Below are the code and all the weights of a small trained network. Each question names an input and a target symbol and asks about switching units off, where a switched-off unit gives its printed mean instead of its output.

import numpy as np


def w(rows, s, z=0):
    codes = np.array(rows[::2]) - 128.0
    scale = np.full(codes.shape[1], s)
    scale[-1] = z or s
    return codes * scale


def f(y):
    return y / 2 * (1 + np.tanh(0.7978845608 * (y + 0.044715 * y**3)))


def softmax(a):
    e = np.exp(a - a.max(-1, keepdims=True))
    return e / e.sum(-1, keepdims=True)


def log_softmax(a):
    a = a - a.max(-1, keepdims=True)
    return a - np.log(np.exp(a).sum(-1, keepdims=True))


def net(x, mask):
    ids = ['βγδεζηθλμστφ'.index(c) for c in x.split()]
    T = len(ids)
    res = E[ids] + P[:T]
    u = 0
    for l in range(3):
        q, k, v = (res @ M[l].T for M in (Q, K, V))
        z = softmax(np.where(np.tri(T) > 0, q @ k.T / 3**0.5, -1e9)) @ v
        res = res + np.where(mask[u], z, O[l][:, -1]) @ O[l][:, :-1]
        u += 1
        y = f(res @ A[l][:, :-1].T + A[l][:, -1])
        res = res + np.where(mask[u : u + 4], y, B[l][:, -1]) @ B[l][:, :-1]
        u += 4
    return log_softmax(res[-1] @ U[:, :-1].T + U[:, -1])


Q, K, V, O, A, B = {}, {}, {}, {}, {}, {}
E = w([
[67,10,156,222],'β',
[124,80,48,59],'γ',
[128,149,137,121],'δ',
[235,124,51,180],'ε',
[134,132,62,47],'ζ',
[93,107,146,143],'η',
[141,221,161,251],'θ',
[208,236,126,165],'λ',
[104,131,181,163],'μ',
[77,33,197,174],'σ',
[88,99,133,108],'τ',
[85,109,193,163],'φ',
],0.014)
P = w([
[155,85,199,108],'0',
[165,70,212,113],'1',
[63,152,11,165],'2',
[121,166,164,105],'3',
[176,71,213,126],'4',
[78,94,37,168],'5',
[124,172,149,108],'6',
[177,79,213,135],'7',
[86,43,36,175],'8',
[128,171,148,108],'9',
],0.012)
Q[0] = w([
[252,118,156,148],'L0H1',
[57,124,88,146],'L0H1',
[141,102,134,130],'L0H1',
],0.021)
K[0] = w([
[255,145,139,173],'L0H1',
[73,129,153,116],'L0H1',
[163,96,121,169],'L0H1',
],0.018)
V[0] = w([
[132,148,93,72],'L0H1',
[199,200,120,221],'L0H1',
[213,166,3,134],'L0H1',
],0.0044)
O[0] = w([
[115,118,150,90,67],'L0H1',
[237,60,130,186,250],'L0H1',
[187,3,215,155,192],'L0H1',
],0.0045,0.002)
A[0] = w([
[158,131,177,134,118],'L0N1',
[69,175,207,52,129],'L0N2',
[118,135,77,115,3],'L0N3',
[7,98,137,73,93],'L0N4',
],0.018,0.004)
B[0] = w([
[76,82,186,92,247],'L0N1',
[41,136,207,8,204],'L0N2',
[97,82,168,146,142],'L0N3',
[78,43,104,233,254],'L0N4',
],0.011,0.0051)
Q[1] = w([
[81,84,101,54],'L1H1',
[201,144,251,207],'L1H1',
[207,91,94,123],'L1H1',
],0.016)
K[1] = w([
[90,156,62,84],'L1H1',
[248,201,184,189],'L1H1',
[173,73,93,92],'L1H1',
],0.018)
V[1] = w([
[132,146,130,149],'L1H1',
[133,3,40,80],'L1H1',
[169,114,92,31],'L1H1',
],0.0061)
O[1] = w([
[145,161,145,129,91],'L1H1',
[66,27,10,2,187],'L1H1',
[158,57,93,29,4],'L1H1',
],0.0043,0.0033)
A[1] = w([
[125,160,57,121,97],'L1N1',
[241,141,70,212,144],'L1N2',
[127,121,85,141,2],'L1N3',
[161,148,8,109,178],'L1N4',
],0.012,0.0063)
B[1] = w([
[27,126,148,120,146],'L1N1',
[85,12,68,37,255],'L1N2',
[155,181,238,21,142],'L1N3',
[174,246,183,255,202],'L1N4',
],0.0079,0.0078)
Q[2] = w([
[19,60,224,146],'L2H1',
[57,249,84,73],'L2H1',
[137,163,85,141],'L2H1',
],0.011)
K[2] = w([
[204,166,33,158],'L2H1',
[10,181,110,121],'L2H1',
[122,155,106,100],'L2H1',
],0.013)
V[2] = w([
[18,89,180,69],'L2H1',
[98,108,4,96],'L2H1',
[52,124,225,78],'L2H1',
],0.0036)
O[2] = w([
[89,251,52,90,251],'L2H1',
[99,30,33,43,175],'L2H1',
[101,222,116,112,155],'L2H1',
],0.0033,0.0024)
A[2] = w([
[139,157,182,22,105],'L2N1',
[129,85,97,158,2],'L2N2',
[252,152,100,56,100],'L2N3',
[186,159,178,58,44],'L2N4',
],0.013,0.0062)
B[2] = w([
[197,186,103,107,253],'L2N1',
[175,221,111,101,216],'L2N2',
[98,127,200,139,182],'L2N3',
[133,32,75,248,168],'L2N4',
],0.018,0.0057)
U = w([
[92,137,65,230,191],'β',
[119,57,25,150,246],'γ',
[198,83,48,149,115],'δ',
[208,7,163,69,203],'ε',
[177,104,99,65,50],'ζ',
[125,153,173,106,177],'η',
[131,168,255,205,58],'θ',
[210,54,174,206,90],'λ',
[195,178,174,151,78],'μ',
[76,85,166,161,4],'σ',
[97,115,140,89,115],'τ',
[146,188,213,112,2],'φ',
],0.0091,0.005)

Each question gives the input, a string of symbols that net reads in full, and the target symbol t.
The units are the heads (3 rows each of Q, K, V and O) and the neurons (one row each of A and B). Each row of codes is followed by its name. A weight is (code - 128) times the scale printed after its matrix; where a second scale follows, it is the last column's (O, A, B and U).
mask holds one flag per unit, layer by layer, with each layer's heads first. A switched-off unit (its flag False) gives its mean, the last column of its rows in O or B, instead of its output. The means were averaged over made-up inputs and are rounded, as every weight is.
A unit's drop is (log p(t) with every unit on - log p(t) with that unit switched off) / (log p(t) with every unit on - log p(t) with every unit switched off).
The circuit of an input: a set's keep is (log p(t) with only the set's units on - log p(t) with every unit switched off) / (log p(t) with every unit on - log p(t) with every unit switched off). Starting from the 12 units with the biggest drops (on a tie, the unit counted first), units are removed one at a time, each time the one whose removal leaves the highest keep (on an exact tie, the one counted first), for as long as the keep stays at least 0.8.
units of the circuit, in order: the units of the circuit, biggest drop first
most important unit: the unit with the biggest drop
top k neurons: the k neurons with the biggest drops, biggest first
k most important neurons of layer l: the k neurons of layer l with the biggest drops, biggest first
input τ ζ ζ λ δ δ τ λ, target λ: units of the circuit, in order -> [L2N4, L0N4, L1H1]
input δ λ β η θ λ, target γ: most important unit -> L1N2
input ζ ε μ σ δ φ μ θ η, target β: top 3 neurons -> [L2N2, L0N4, L1N2]
input σ λ σ δ ζ, target λ: top 3 neurons -> [L2N4, L0N4, L1N2]
input γ μ ε, target β: top 3 neurons -> [L1N4, L0N4, L0N2]
input ε β μ τ λ ε θ λ λ ζ, target ζ: units of the circuit, in order -> [L0N2, L2N1, L1N4]
input δ β σ θ λ δ η τ, target λ: top 3 neurons -> [L0N4, L2N4, L2N2]
input ε φ γ, target β: 2 most important neurons of layer 0 -> [L0N1, L0N2]
input λ τ ε ε λ φ θ γ γ δ, target δ: top 4 neurons -> [L2N4, L0N4, L2N1, L0N2]
input δ λ ζ, target β: top 2 neurons -> [L1N4, L0N2]
input γ φ η λ δ ε μ, target μ: units of the circuit, in order -> [L2N1, L0N2, L0N4]
input β θ η η δ, target θ: top 4 neurons -> [L0N1, L0N2, L1N2, L1N3]
input ζ η φ γ λ ε μ ε ε λ, target ε: top 4 neurons -> [L0N2, L1N2, L1N4, L2N2]
input ε δ ε φ θ η η γ ζ, target β: most important unit -> L1N4
input τ ε λ ζ ε λ δ δ, target λ: top 4 neurons -> [L1N2, L0N1, L0N4, L2N4]
input ε θ β σ τ γ ζ ε δ μ, target μ: top 2 neurons -> [L2N1, L0N2]
input ε λ ζ η δ, target λ: top 3 neurons -> [L1N2, L0N4, L2N4]
input μ η μ λ η, target λ: top 4 neurons -> [L1N2, L0N4, L2N2, L2N4]
input ε ε θ ζ β, target θ: units of the circuit, in order -> [L0N1, L1H1]
input φ τ σ σ θ θ β σ, target θ: units of the circuit, in order -> [L1H1]
input β θ β ε σ θ λ, target λ: units of the circuit, in order -> [L0N4, L0H1, L2N4]
input δ ε η φ δ μ γ ε, target ε: top 3 neurons -> [L0N4, L0N2, L1N4]
input γ ε θ ζ, target ζ: units of the circuit, in order -> [L0N2, L2N1, L1H1]
input μ ε γ ε η μ σ μ, target ε: units of the circuit, in order -> [L1N4, L0H1, L1H1]
input φ θ τ δ, target δ: top 3 neurons -> [L2N4, L2N1, L0N2]
input φ γ η ζ μ δ λ φ, target λ: 2 most important neurons of layer 0 -> [L0N4, L0N3]
input λ β θ τ σ, target θ: units of the circuit, in order -> [L1N2]
input η τ λ τ φ ε ε ε γ, target β: 2 most important neurons of layer 0 -> [L0N1, L0N4]
